Below are the code and all the weights of a small trained network. Each question names an input and a target symbol and asks about switching units off, where a switched-off unit gives its printed mean instead of its output.

import numpy as np


def w(rows, s, z=0):
    codes = np.array(rows[::2]) - 128.0
    scale = np.full(codes.shape[1], s)
    scale[-1] = z or s
    return codes * scale


def softmax(a):
    e = np.exp(a - a.max(-1, keepdims=True))
    return e / e.sum(-1, keepdims=True)


def log_softmax(a):
    a = a - a.max(-1, keepdims=True)
    return a - np.log(np.exp(a).sum(-1, keepdims=True))


def net(x, mask):
    ids = ['αβδεζλμτ'.index(c) for c in x.split()]
    T = len(ids)
    res = E[ids] + P[:T]
    u = 0
    for l in range(3):
        r = res
        for j in range(2):
            rows = slice(4 * j, 4 * j + 4)
            q, k, v = (r @ M[l][rows].T for M in (Q, K, V))
            z = softmax(np.where(np.tri(T) > 0, q @ k.T / 4**0.5, -1e9)) @ v
            o = O[l][rows]
            res = res + np.where(mask[u + j], z, o[:, -1]) @ o[:, :-1]
        u += 2
    return log_softmax(res[-1] @ U[:, :-1].T + U[:, -1])


Q, K, V, O = {}, {}, {}, {}
E = w([
[157,198,229],'α',
[183,62,249],'β',
[151,49,144],'δ',
[255,170,209],'ε',
[86,245,137],'ζ',
[18,101,149],'λ',
[129,209,85],'μ',
[193,51,26],'τ',
],0.015)
P = w([
[128,87,27],'0',
[104,81,4],'1',
[109,74,8],'2',
[111,78,7],'3',
[117,75,14],'4',
[115,79,25],'5',
[122,80,22],'6',
[121,81,25],'7',
[127,82,36],'8',
[125,90,32],'9',
],0.0038)
Q[0] = w([
[164,198,149],'0.h1',
[152,148,71],'0.h1',
[136,73,69],'0.h1',
[125,78,90],'0.h1',
[243,213,133],'0.h2',
[165,7,131],'0.h2',
[134,221,190],'0.h2',
[44,150,7],'0.h2',
],0.014)
K[0] = w([
[139,136,36],'0.h1',
[148,137,135],'0.h1',
[125,155,173],'0.h1',
[115,140,182],'0.h1',
[202,212,197],'0.h2',
[145,8,164],'0.h2',
[100,233,176],'0.h2',
[127,121,14],'0.h2',
],0.017)
V[0] = w([
[118,110,111],'0.h1',
[161,127,135],'0.h1',
[117,162,139],'0.h1',
[103,132,160],'0.h1',
[173,251,106],'0.h2',
[153,80,147],'0.h2',
[171,106,111],'0.h2',
[127,84,94],'0.h2',
],0.018)
O[0] = w([
[97,156,110,137],'0.h1',
[120,92,180,212],'0.h1',
[146,101,124,37],'0.h1',
[154,81,125,57],'0.h1',
[113,25,126,134],'0.h2',
[128,255,45,253],'0.h2',
[94,116,116,246],'0.h2',
[132,127,92,125],'0.h2',
],0.0089,0.0022)
Q[1] = w([
[33,208,204],'1.h1',
[163,215,109],'1.h1',
[100,95,131],'1.h1',
[127,134,248],'1.h1',
[154,157,152],'1.h2',
[159,122,178],'1.h2',
[91,85,91],'1.h2',
[210,94,121],'1.h2',
],0.012)
K[1] = w([
[98,5,103],'1.h1',
[140,122,202],'1.h1',
[117,114,48],'1.h1',
[114,60,140],'1.h1',
[151,108,90],'1.h2',
[182,161,175],'1.h2',
[111,141,166],'1.h2',
[145,92,117],'1.h2',
],0.018)
V[1] = w([
[106,162,94],'1.h1',
[134,168,149],'1.h1',
[184,201,136],'1.h1',
[139,133,159],'1.h1',
[38,92,34],'1.h2',
[2,134,183],'1.h2',
[188,56,93],'1.h2',
[87,89,91],'1.h2',
],0.0086)
O[1] = w([
[142,159,57,77],'1.h1',
[139,182,165,123],'1.h1',
[141,222,121,121],'1.h1',
[122,155,132,151],'1.h1',
[148,2,115,87],'1.h2',
[60,14,184,2],'1.h2',
[107,128,81,109],'1.h2',
[162,49,121,77],'1.h2',
],0.007,0.0018)
Q[2] = w([
[22,138,137],'2.h1',
[166,154,246],'2.h1',
[52,177,86],'2.h1',
[169,75,143],'2.h1',
[176,81,29],'2.h2',
[75,58,237],'2.h2',
[100,129,132],'2.h2',
[66,101,2],'2.h2',
],0.0087)
K[2] = w([
[22,121,146],'2.h1',
[160,138,227],'2.h1',
[56,168,79],'2.h1',
[156,134,130],'2.h1',
[254,197,178],'2.h2',
[32,93,95],'2.h2',
[101,113,96],'2.h2',
[242,137,100],'2.h2',
],0.0082)
V[2] = w([
[63,192,39],'2.h1',
[202,60,148],'2.h1',
[226,173,102],'2.h1',
[142,52,70],'2.h1',
[121,144,138],'2.h2',
[161,108,151],'2.h2',
[254,109,121],'2.h2',
[142,144,103],'2.h2',
],0.0088)
O[2] = w([
[41,137,203,206],'2.h1',
[214,161,98,66],'2.h1',
[235,109,155,253],'2.h1',
[82,255,246,42],'2.h1',
[151,137,150,147],'2.h2',
[83,96,164,123],'2.h2',
[244,109,44,131],'2.h2',
[135,92,110,138],'2.h2',
],0.0054,0.0037)
U = w([
[186,99,245,122],'α',
[134,203,205,125],'β',
[86,149,37,176],'δ',
[240,95,181,2],'ε',
[109,61,128,175],'ζ',
[30,160,125,116],'λ',
[87,42,25,145],'μ',
[112,148,212,93],'τ',
],0.012,0.0068)

Each question gives the input, a string of symbols that net reads in full, and the target symbol t.
The units are the heads (4 rows each of Q, K, V and O). Each row of codes is followed by its name. A weight is (code - 128) times the scale printed after its matrix; where a second scale follows, it is the last column's (O and U).
mask holds one flag per head, layer by layer. A switched-off head (its flag False) gives its mean, the last column of its rows in O, instead of its output. The means were averaged over made-up inputs and are rounded, as every weight is.
A unit's drop is (log p(t) with every unit on - log p(t) with that unit switched off) / (log p(t) with every unit on - log p(t) with every unit switched off).
The circuit of an input: a set's keep is (log p(t) with only the set's units on - log p(t) with every unit switched off) / (log p(t) with every unit on - log p(t) with every unit switched off). Starting from all 6 units, units are removed one at a time, each time the one whose removal leaves the highest keep (on an exact tie, the one counted first), for as long as the keep stays at least 0.8.
circuit, biggest first: the units of the circuit, biggest drop first
most important unit: the unit with the biggest drop
heads that matter: for each layer, one digit per head in row order, 1 if its drop is at least 0.15 and else 0, layers parted by /
drop of u: that unit's drop, to one decimal
input λ ζ ε ε, target ε: most important unit	0.h1
input ε μ τ ε δ, target β: circuit, biggest first	2.h1, 0.h2
input β β μ μ β, target μ: heads that matter	01 / 11 / 10
input τ μ ζ ζ β β ε λ ε δ, target β: heads that matter	01 / 10 / 10
input δ τ μ λ, target μ: heads that matter	01 / 11 / 01
input μ μ β μ, target β: heads that matter	01 / 11 / 10
input τ λ β, target ε: circuit, biggest first	1.h2, 2.h2, 0.h2
input λ μ α β, target β: heads that matter	01 / 00 / 00
input β ε α τ λ β, target ε: circuit, biggest first	1.h2, 0.h2, 2.h1, 1.h1
input α δ τ, target δ: heads that matter	01 / 00 / 00
input λ τ μ δ δ ζ δ ε μ λ, target μ: circuit, biggest first	1.h2, 1.h1
input α τ α ζ β τ τ ζ, target λ: heads that matter	10 / 01 / 11
input μ ε δ ζ ζ α α ζ β, target β: drop of 1.h2	0.0
input β β α, target α: drop of 1.h2	0.1
input β μ α α ζ δ, target δ: most important unit	0.h2
input ζ α ζ λ δ, target δ: drop of 2.h2	0.1
